Below is a small trained network, with its code and all its weights. Each question gives an input and a class and asks what happens when units are switched off, that is, made to give their printed mean instead of their output.

import numpy as np


def w(rows, s, z=0):
    codes = np.array(rows[::2]) - 128.0
    scale = np.full(codes.shape[1], s)
    scale[-1] = z or s
    return codes * scale


def norm(h):
    return h / np.sqrt((h * h).mean(-1, keepdims=True) + 1e-5)


def f(y):
    return y / 2 * (1 + np.tanh(0.7978845608 * (y + 0.044715 * y**3)))


def log_softmax(a):
    a = a - a.max(-1, keepdims=True)
    return a - np.log(np.exp(a).sum(-1, keepdims=True))


def net(x, mask):
    res = np.array(x, float).reshape(1, 7) / 4 @ E
    u = 0
    for l in range(3):
        y = f(norm(res) @ A[l][:, :-1].T + A[l][:, -1])
        res = res + np.where(mask[u : u + 13], y, B[l][:, -1]) @ B[l][:, :-1]
        u += 13
    return log_softmax(norm(res)[-1] @ U[:, :-1].T + U[:, -1])


A, B = {}, {}
E = w([
[140,137,82,62,103,76],'x0',
[139,137,124,144,141,120],'x1',
[103,124,135,124,123,119],'x2',
[97,132,130,160,160,90],'x3',
[146,153,188,76,208,111],'x4',
[143,133,124,130,128,131],'x5',
[134,254,67,127,115,140],'x6',
],0.0078)
A[0] = w([
[168,68,98,135,94,67,75],'0.n1',
[179,193,127,177,119,187,71],'0.n2',
[211,159,179,72,132,2,47],'0.n3',
[134,123,92,119,124,191,251],'0.n4',
[131,109,138,62,105,146,50],'0.n5',
[100,88,153,214,128,188,157],'0.n6',
[98,111,220,161,51,241,177],'0.n7',
[150,66,145,185,78,150,150],'0.n8',
[166,142,111,116,195,146,114],'0.n9',
[161,99,75,117,70,2,207],'0.n10',
[89,64,163,81,181,95,178],'0.n11',
[96,208,102,131,235,147,213],'0.n12',
[42,82,178,143,104,49,239],'0.n13',
],0.0064,0.0019)
B[0] = w([
[136,66,130,124,251,199,151],'0.n1',
[57,67,140,102,102,153,172],'0.n2',
[123,129,193,36,97,51,194],'0.n3',
[122,138,78,134,162,61,178],'0.n4',
[159,49,173,83,89,100,129],'0.n5',
[150,146,78,83,97,3,207],'0.n6',
[107,177,130,178,150,68,224],'0.n7',
[149,84,118,118,109,95,193],'0.n8',
[101,111,166,148,126,43,151],'0.n9',
[144,68,50,87,132,155,213],'0.n10',
[160,118,138,183,69,129,235],'0.n11',
[174,129,78,82,80,166,252],'0.n12',
[198,119,121,78,105,158,231],'0.n13',
],0.0063,0.0035)
A[1] = w([
[173,113,232,117,146,95,91],'1.n1',
[149,187,137,178,117,191,188],'1.n2',
[111,105,240,173,143,105,3],'1.n3',
[85,52,218,153,184,180,40],'1.n4',
[111,78,140,106,101,111,104],'1.n5',
[128,254,203,54,217,145,98],'1.n6',
[169,237,171,145,62,101,123],'1.n7',
[69,121,147,54,90,110,148],'1.n8',
[78,130,55,183,86,138,116],'1.n9',
[207,149,151,190,103,153,82],'1.n10',
[164,83,202,174,87,67,147],'1.n11',
[229,190,166,155,126,135,231],'1.n12',
[88,166,183,25,119,128,106],'1.n13',
],0.008,0.0021)
B[1] = w([
[220,153,136,210,94,195,230],'1.n1',
[77,2,114,114,67,79,163],'1.n2',
[113,222,170,121,104,159,183],'1.n3',
[59,223,90,146,143,134,170],'1.n4',
[155,86,146,173,132,166,165],'1.n5',
[77,43,127,120,181,148,252],'1.n6',
[99,97,138,136,73,184,211],'1.n7',
[186,180,74,195,114,89,168],'1.n8',
[131,214,153,90,129,105,205],'1.n9',
[91,180,130,103,137,159,134],'1.n10',
[227,161,139,158,128,90,253],'1.n11',
[83,145,190,182,85,106,200],'1.n12',
[38,138,106,129,188,73,196],'1.n13',
],0.0071,0.0045)
A[2] = w([
[118,132,107,109,92,105,128],'2.n1',
[186,109,151,154,122,106,214],'2.n2',
[108,121,89,34,187,123,45],'2.n3',
[132,55,113,121,150,189,158],'2.n4',
[102,161,153,67,163,35,50],'2.n5',
[131,188,177,142,67,117,138],'2.n6',
[60,169,135,111,155,70,182],'2.n7',
[162,227,107,112,166,176,92],'2.n8',
[208,112,114,146,92,60,230],'2.n9',
[122,205,115,154,118,113,221],'2.n10',
[8,122,121,159,143,173,137],'2.n11',
[136,47,76,144,144,185,250],'2.n12',
[87,165,103,90,131,109,220],'2.n13',
],0.011,0.0018)
B[2] = w([
[155,150,153,213,253,192,161],'2.n1',
[88,218,130,90,196,70,207],'2.n2',
[145,135,134,162,138,188,175],'2.n3',
[20,52,138,78,118,164,151],'2.n4',
[172,100,145,210,71,163,162],'2.n5',
[160,58,142,148,148,154,188],'2.n6',
[81,74,84,116,34,131,178],'2.n7',
[116,191,152,94,102,168,153],'2.n8',
[62,157,116,70,157,65,255],'2.n9',
[167,85,141,111,159,198,186],'2.n10',
[159,63,162,110,143,76,190],'2.n11',
[69,112,181,101,80,74,171],'2.n12',
[152,105,149,195,120,152,185],'2.n13',
],0.0078,0.0079)
U = w([
[136,169,143,79,195,2,201],'0',
[42,21,138,65,105,83,202],'1',
[131,56,102,213,64,202,141],'2',
[139,205,30,90,141,206,33],'3',
[178,187,244,191,166,132,5],'4',
],0.011,0.0034)

Each question gives the input, the list of numbers given to net, and the class t.
The units are the neurons (one row each of A and B). Each row of codes is followed by its name. A weight is (code - 128) times the scale printed after its matrix; where a second scale follows, it is the last column's (A, B and U).
mask holds one flag per neuron, layer by layer. A switched-off neuron (its flag False) gives its mean, the last column of its row in B, instead of its output. The means were averaged over made-up inputs and are rounded, as every weight is.
A unit's drop is (log p(t) with every unit on - log p(t) with that unit switched off) / (log p(t) with every unit on - log p(t) with every unit switched off).
The circuit of an input: a set's keep is (log p(t) with only the set's units on - log p(t) with every unit switched off) / (log p(t) with every unit on - log p(t) with every unit switched off). Starting from the 12 units with the biggest drops (on a tie, the unit counted first), units are removed one at a time, each time the one whose removal leaves the highest keep (on an exact tie, the one counted first), for as long as the keep stays at least 0.8.
circuit, biggest first: the units of the circuit, biggest drop first
unit that matters most: the unit with the biggest drop
top k neurons: the k neurons with the biggest drops, biggest first
top k neurons in layer l: the k neurons of layer l with the biggest drops, biggest first
drop of u: that unit's drop, to one decimal
input [-8,0,-7,6,0,-2,-7], class 0: circuit, biggest first => 0.n6, 2.n2
input [7,-1,-3,-5,-1,0,1], class 3: circuit, biggest first => 2.n11, 2.n1
input [-2,-1,7,-5,3,4,1], class 1: unit that matters most => 1.n6
input [-2,4,0,8,6,-4,-8], class 4: circuit, biggest first => 1.n3, 1.n1
input [-1,-7,-2,-8,-1,6,-1], class 0: top 2 neurons => 0.n7, 0.n5
input [-4,-6,8,4,-1,-5,6], class 2: top 3 neurons => 2.n9, 1.n9, 0.n12
input [8,6,1,-5,7,-1,2], class 2: top 2 neurons => 2.n5, 1.n13
input [5,-5,0,2,1,8,-6], class 0: top 3 neurons in layer 0 => 0.n3, 0.n11, 0.n12
input [2,5,4,1,-2,0,1], class 3: top 3 neurons => 1.n6, 1.n9, 1.n2
input [4,2,4,1,-3,3,1], class 3: top 2 neurons => 1.n6, 1.n2
input [0,-5,6,-7,5,7,5], class 1: top 4 neurons => 1.n6, 0.n6, 1.n11, 1.n7
input [-7,-7,3,1,-2,1,-5], class 0: top 2 neurons in layer 0 => 0.n6, 0.n8
input [-6,2,1,0,-1,0,-2], class 0: top 2 neurons => 0.n6, 2.n9
input [2,3,-8,8,-4,-6,3], class 3: unit that matters most => 0.n10
input [7,3,-6,1,-6,2,1], class 3: top 3 neurons => 1.n6, 1.n9, 1.n2
input [2,3,-5,1,-6,6,-2], class 1: top 2 neurons in layer 0 => 0.n1, 0.n10
input [7,-8,5,3,8,1,6], class 2: drop of 2.n5 => 0.2
input [0,2,-1,-3,5,-1,-4], class 4: drop of 1.n3 => 0.2
input [-5,-1,-6,-3,-2,0,6], class 2: drop of 1.n2 => 0.2
input [-6,3,-7,4,-4,4,-2], class 0: unit that matters most => 0.n6
input [-3,-8,2,0,-2,-5,-8], class 0: drop of 0.n6 => 0.1
